Below are the code and all the weights of a small trained network. Each question names an input and a class and asks about switching units off, where a switched-off unit gives its printed mean instead of its output.

import numpy as np


def w(rows, s, z=0):
    codes = np.array(rows[::2]) - 128.0
    scale = np.full(codes.shape[1], s)
    scale[-1] = z or s
    return codes * scale


def f(y):
    return np.maximum(y, 0)


def log_softmax(a):
    a = a - a.max(-1, keepdims=True)
    return a - np.log(np.exp(a).sum(-1, keepdims=True))


def net(x, mask):
    res = np.array(x, float).reshape(1, 8) / 4 @ E
    y = f(res @ A[0][:, :-1].T + A[0][:, -1])
    res = res + np.where(mask, y, B[0][:, -1]) @ B[0][:, :-1]
    return log_softmax(res[-1] @ U[:, :-1].T + U[:, -1])


A, B = {}, {}
E = w([
[55,51,34,181,60],'x0',
[138,128,126,137,127],'x1',
[121,31,216,168,215],'x2',
[109,129,133,116,129],'x3',
[130,128,128,132,127],'x4',
[132,126,126,127,129],'x5',
[145,126,123,136,128],'x6',
[175,84,202,56,4],'x7',
],0.014)
A[0] = w([
[182,156,134,88,76,194],'n1',
[130,130,182,155,155,162],'n2',
[165,145,171,62,120,160],'n3',
[77,35,53,143,93,154],'n4',
[102,240,106,151,133,180],'n5',
[109,69,45,104,70,125],'n6',
[128,234,67,101,69,240],'n7',
[153,196,180,95,163,243],'n8',
[99,94,168,143,149,155],'n9',
[124,153,139,123,198,194],'n10',
[149,115,181,118,137,160],'n11',
[152,96,184,108,46,134],'n12',
[123,135,89,157,187,245],'n13',
[173,8,174,142,162,161],'n14',
],0.015,0.011)
B[0] = w([
[135,175,129,89,69,202],'n1',
[113,149,165,93,187,170],'n2',
[160,172,150,51,103,190],'n3',
[81,26,139,229,109,234],'n4',
[175,120,26,168,133,209],'n5',
[91,74,114,148,74,212],'n6',
[204,140,4,151,41,255],'n7',
[174,161,67,74,151,218],'n8',
[118,119,149,139,193,171],'n9',
[190,131,108,154,227,190],'n10',
[117,149,167,56,149,170],'n11',
[84,111,239,35,12,203],'n12',
[133,132,108,172,205,211],'n13',
[65,112,233,85,150,212],'n14',
],0.012,0.026)
U = w([
[183,209,56,124,171,254],'0',
[156,179,151,115,253,147],'1',
[189,202,129,66,80,83],'2',
[100,192,189,46,171,67],'3',
[133,108,63,218,132,79],'4',
[76,102,161,223,213,84],'5',
[112,98,131,133,23,109],'6',
[82,63,211,122,113,165],'7',
],0.012,0.0028)

Each question gives the input, the list of numbers given to net, and the class t.
The units are the neurons (one row each of A and B). Each row of codes is followed by its name. A weight is (code - 128) times the scale printed after its matrix; where a second scale follows, it is the last column's (A, B and U).
mask holds one flag per neuron, in row order. A switched-off neuron (its flag False) gives its mean, the last column of its row in B, instead of its output. The means were averaged over made-up inputs and are rounded, as every weight is.
A unit's drop is (log p(t) with every unit on - log p(t) with that unit switched off) / (log p(t) with every unit on - log p(t) with every unit switched off).
The circuit of an input: a set's keep is (log p(t) with only the set's units on - log p(t) with every unit switched off) / (log p(t) with every unit on - log p(t) with every unit switched off). Starting from the 12 units with the biggest drops (on a tie, the unit counted first), units are removed one at a time, each time the one whose removal leaves the highest keep (on an exact tie, the one counted first), for as long as the keep stays at least 0.8.
circuit, biggest first: the units of the circuit, biggest drop first
top k neurons: the k neurons with the biggest drops, biggest first
drop when u is switched off: that unit's drop, to one decimal
input [-2,-1,0,1,-3,0,-7,-2], class 0: top 2 neurons : (n14; n4)
input [1,-6,-1,8,2,5,3,0], class 4: top 2 neurons : (n12; n14)
input [8,4,2,7,4,-8,6,4], class 7: circuit, biggest first : (n7)
input [0,-8,-4,6,-5,-3,3,6], class 2: top 3 neurons : (n4; n3; n1)
input [0,-7,-2,-8,1,5,7,2], class 2: top 2 neurons : (n4; n6)
input [8,-5,5,8,1,-2,3,1], class 7: top 3 neurons : (n14; n10; n5)
input [0,-8,5,6,-7,7,1,-4], class 1: top 2 neurons : (n4; n6)
input [1,-3,7,-5,-1,3,3,-8], class 5: top 2 neurons : (n8; n3)
input [-1,0,6,6,-7,2,-6,-1], class 1: top 2 neurons : (n12; n4)
input [8,-4,2,2,7,1,5,-1], class 5: top 2 neurons : (n7; n12)
input [7,7,7,-3,6,8,-1,6], class 7: drop when n13 is switched off : 0.0
input [-3,3,2,-6,-8,-1,-6,8], class 3: drop when n7 is switched off : 0.2
input [5,5,-7,0,-6,-6,8,-1], class 4: drop when n12 is switched off : 0.1
input [7,-2,-1,-6,-1,3,0,0], class 4: circuit, biggest first : (n12)
